[ 89 114  89 130  98] -> M
[147 171 110 147  99] -> Q
[132 138 167 169 116] -> H
[172 155 143 101 166] -> K
[117 132 138 167 169] -> B
[171 172 174 171 147] -> U
[114  98 117 148  75] -> R
tags:
[169] -> K989
[116] -> K523
[138] -> K148
[167] -> K388
join H 4: 	K523
perm: [138 167 169 116 132]	H
asked: [114  98 117 148  75]	R
perm: [138 132 167 116 169]	H

[130 116 145 120 142 123 130 156 130 136 136 141 126 135 125 126 132 119
 134 119 110 116 137 113 121]  Nukuz
[176 140 161 149 187 152 136 183  89 146 115 123  96 121 102 116 137  89
  68 145  85 100 147 159 193]  foviv
[118 117 128 129 122 111 138 146 150 119 131 142 125 158 129 126 113 112
 149 125 122 111 118 118 113]  gizas
[132 129 141 115 147 127 142 155 122 144 138 136 135 121 142 146 108 105
 138 120 122 127 148 106 124]  nor
[151 132 152 115 158 131 148 163 109 148 135 125 118 117 137 146 107 103
 128 139 112 120 143 116 138]  bik
[129 121 117 140 120 109 141 143 148 135 124 141 129 146 129 139 105 106
 133 128 139 120 128 115 120]  Kedo
[157 108 146 141 149 124 120 164 124 153 118 141 114 130 104 118 153 121
  97 129 109 113 142 120 138]  lifel
[130 137 127 143 153 132 133 162 130 133 121 147 141 138 134 131 115  86
 110 106 123 125 154 120 148]  begi
[107 105 145 104 131 116 123 153 148 122 142 152 139 149 137 121 138 128
 166 101 109 121 132  94  90]  Mim
[142 124 133 136 137 121 145 143 119 150 136 129 114 120 113 138 112 116
 114 141 123 110 131 138 141]  Kip
tags:
[127] -> K938
[120] -> K927
[119] -> K330
[116] -> K484
[113] -> K386
[162] -> K306
[163] -> K875
join bik 21: 	K927
asked: [142 124 133 136 137 121 145 143 119 150 136 129 114 120 113 138 112 116
 114 141 123 110 131 138 141]	Kip
asked: [176 140 161 149 187 152 136 183  89 146 115 123  96 121 102 116 137  89
  68 145  85 100 147 159 193]	foviv

[137 128 102 134 122  95]  P
[135 128 120 132 136 131]  G
[120 128 136 131 131 135]  E
[137 128  95 121 134 102]  F
perm: [136 131 131 135 120 128]	E
perm: [ 95 102 121 128 134 137]	F
perm: [ 95 122 134 102 128 137]	P
key -> tag
[102] -> K830
[135] -> K928
join E 5: 	K928
perm: [135 131 131 136 128 120]	E
asked: [120 128 136 131 131 135]	E

[ 90 105 127 129  62 175  82  95  67 104 111  59  60  64 103 118 178 184
 104  95 179  79 108] -> Kos
[108 127 119 139 146 129 104 120 120 138 115 125 141 121 107 120 117 144
 124 129 145 106 124] -> sozad
[141 120 125 127 140 106 129 124 138 120 117 144 145 146 121 115 107 104
 120 124 108 129 119] -> dodom
[ 90 105 127 129  62 175  82  95  67 104 111  59  60  64 103 118 178 184
 106  95 179  79 108] -> Zovef
[121 125 120 122 123 126 124 125 115 125 124 122 124 122 125 125 127 127
 125 125 127 122 111] -> Valen
[141 126 141 141 134 136 130 128 137 127 126 137 137 140 127 126 135 133
 127 128 135 129 126] -> reta
[178 105  62 129 111 118 184  90  64 104  60 175  95  66  82  79 104 103
 108 127  95  59 179] -> gog
[100 151  92  92 134 106 147 150 113 151 149 126 129 115 151 150 106 112
 150 150 106 144 150] -> san
[140 133 135 129 126 136 127 141 126 126 137 141 134 127 141 127 135 128
 136 130 137 126 128] -> mase
perm: [104 106 107 108 115 117 119 120 120 120 121 124 124 125 127 129 129 138
 139 141 144 145 146]	sozad
perm: [175 127 184  95  79 118 108 103  67 178 179 104 111 129 104  60  90  59
  82 105  95  62  64]	Kos
Table of tags by key:
[125] -> K421
[126] -> K969
[127] -> K268
[150] -> K740
join san 11: 	K969
asked: [108 127 119 139 146 129 104 120 120 138 115 125 141 121 107 120 117 144
 124 129 145 106 124]	sozad
perm: [126 126 126 126 127 127 127 128 128 129 130 133 134 135 135 136 137 137
 137 140 141 141 141]	reta
perm: [104 106 107 108 115 117 119 120 120 120 121 124 124 125 127 129 129 138
 140 141 144 145 146]	dodom

[152 188 116 127 140 114 139 119 158  64 140  99 125 113 153 123 129 133
 113 128 110 137 122 101 153 127] : vemum
[134 126 153 136 120 135 133 131 123 133 124 133 122 127 122 129 132 127
 120 129 123 120 129 127 106 132] : Penat
[124 133 116 153 159 117 144 134 139 150 135 139 144 143 110 157 147 176
 162 153 149 100 139 103 109 118] : Bakom
[110 125 113 140 129 101 113 137 133 153 158 188 127 152 122 114 116 123
 119  99 139  64 127 140 153 127] : vepir
[124 133 116 153 159 117 144 134 139 150 135 139 144 143 130 135 132 129
 127 126 124 120 126 124 119 117] : ged
tags:
[130] -> K954
[128] -> K472
[132] -> K660
[127] -> K304
[129] -> K544
[131] -> K291
join Penat 22: 	K544
asked: [110 125 113 140 129 101 113 137 133 153 158 188 127 152 122 114 116 123
 119  99 139  64 127 140 153 127]	vepir
perm: [127 153 140 127  64 139  99 119 123 116 114 122 152 127 188 158 153 133
 137 113 101 129 140 113 125 110]	vepir

[120 128 140 136 112 140 104 133 133 126 126 116 143 135 138 136 131 132
 130 130 133 135 119 124 124 131 128 136 130 145 137 138 136 122 113 102
 146 115 119 112 111 132 128 123 133 120 131 129 123 119 123 140 138 127
 144] = veti
[102 125 136 136 134 139  92 116 146 122 106 119 133 107 140 135 139 114
 129 133 145 134 127 138 127 131 107 109 111 145 167 149 123 126 120 105
 151 106 115 107 157 104 130 120 138 140 110 158 139 153 126 156 100 125
 149] = levu
[116 119 126 125 150 137 123  97 150 117 107 134 124  95 126 131 133 107
 133 135 132 129 137 148 135 118 101 120  94 132 165 123 112 137 123 113
 152 108 111 109 165 115 128 121 129 148 114 169 141 161 118 151  95 125
 145] = Dova
[114 118 130 126 146 140 119  98 151 115 107 131 129  98 128 134 134 110
 133 136 132 132 135 150 136 117 101 125  93 139 166 122 114 135 117 113
 160 104 112 102 159 117 126 117 127 147 117 169 138 158 117 154 101 123
 152] = tuler
[146 125 141 128 102 142 136 126 128 125 138 124 151 146 126 136 118 141
 136 129 112 133 117 122 127 120 141 173 126 144 115 108 138 124 105 134
 151 116 142 112  73 164 122 122 120 109 156 112 108  95 115 128 167 126
 143] = nok
[114 135 127 130 117 123 147 135 117  98 110 140 138 136 150 104 151 102
 101 114 146 101 112 107 117 154 129 126 122 125 117 169 113 115 128 139
 159 133 119 158 136 133 131 118 126  93 134 152 117 132 117 132 166 160
  98] = mota
key -> tag
[152] -> K718
[153] -> K187
[108] -> K221
[111] -> K879
[112] -> K499
join nok 47: 	K499
asked: [116 119 126 125 150 137 123  97 150 117 107 134 124  95 126 131 133 107
 133 135 132 129 137 148 135 118 101 120  94 132 165 123 112 137 123 113
 152 108 111 109 165 115 128 121 129 148 114 169 141 161 118 151  95 125
 145]	Dova
perm: [123 152 114 118 130 126 146 140 119  98 151 115 107 131 129  98 128 134
 134 110 133 136 132 132 135 150 136 117 101 125  93 139 166 122 114 135
 117 113 160 104 112 102 159 117 126 117 127 147 117 169 138 158 117 154
 101]	tuler

[134 136 157 128 118 109 143 108 132 113 126 110 126  99 139 119 120 152
 119 126 139 129 121 105 158 109 142 125 111 132 116 133 148 136 114 119
 130 109 114 133 102 132 137 130 142 142 135 141 134 135 141 121 137 158
 122 134 127 131 142 142] : sifif
[140 148 147  87 119 127 151 142  99 154 139 163 126 103 162 138 128 100
 101 159 149 153 140 106 131 137  96 143 124 117 162  87  99 131 142 166
  78 139 123 128 166 118 137 113 162  87 150 108 131 113 130 124  93 119
 117  95 132 145 141 150] : Zogi
[139 101 140 162  78 127 140 153 123 139  93 100  87 162 137 117  87 142
 148 126 113 142 119 141 117  96  99 147 138 162 166 131 106 131 113 124
 163 154 166  87 130  99 103 150 128 132 151 108 145  95 138 131 149 150
 119 124 118 159 128 143] : tini
[126 109 132 130 134 141 134 148 136 105 128 131 134 143 118 136 139 142
  99 114 119 108 142 129 137 152 133 109 109 158 158 126 132 135 127 102
 133 157 119 113 142 121 135 121 114 130 137 121 139 110 126 119 132 122
 125 141 116 142 111 142] : Bilig
[136 136 134 143 120 111 125 139 137 139 102 109 110 133 135 141 121 142
 137 132 122 126 132 142 127 118 109 130 134 152 142 128 119 129 116 126
 132 158 119 131 126 114 100 158 133 114 135 119 142 121 130 113 157 148
 108 109 105 141 142 134] : Lag
[134 129 140 143 114 117 128 141 134 142  98 109 108 134 133 140 121 140
 135 133 121 130 127 146 129 116 110 128 138 154 142 129 121 132 112 128
 137 162 125 130 128 114 104 162 132 116 130 121 145 116 132 115 160 148
 104 102 109 144 138 136] : sulat
[133 155 133 134 138 102 124 129 147 136 103 108 125 106 126 156 145 142
 120 133 124 122 132 138 139 129 126 117 137 149 120 126 127 131 123 139
 111 164  87 153 128 131 104 168 138 115 114 130 138 130 117 101 162 148
 104  89 106 137 145 124] : lan
perm: [134 136 136 134 143 120 111 125 139 137 139 102 109 110 133 135 141 121
 142 137 132 122 126 132 142 127 118 109 130 134 152 142 128 119 129 116
 126 132 158 119 131 126 114 100 158 133 114 135 119 142 121 130 113 157
 148 108 109 105 141 142]	Lag
perm: [158 109 142 125 111 132 116 133 148 136 114 119 130 109 114 133 102 132
 137 130 142 142 135 141 134 135 141 121 137 158 122 134 127 131 142 142
 134 136 157 128 118 109 143 108 132 113 126 110 126  99 139 119 120 152
 119 126 139 129 121 105]	sifif
perm: [131 113 124 163 154 166  87 130  99 103 150 128 132 151 108 145  95 138
 131 149 150 119 124 118 159 128 143 139 101 140 162  78 127 140 153 123
 139  93 100  87 162 137 117  87 142 148 126 113 142 119 141 117  96  99
 147 138 162 166 131 106]	tini

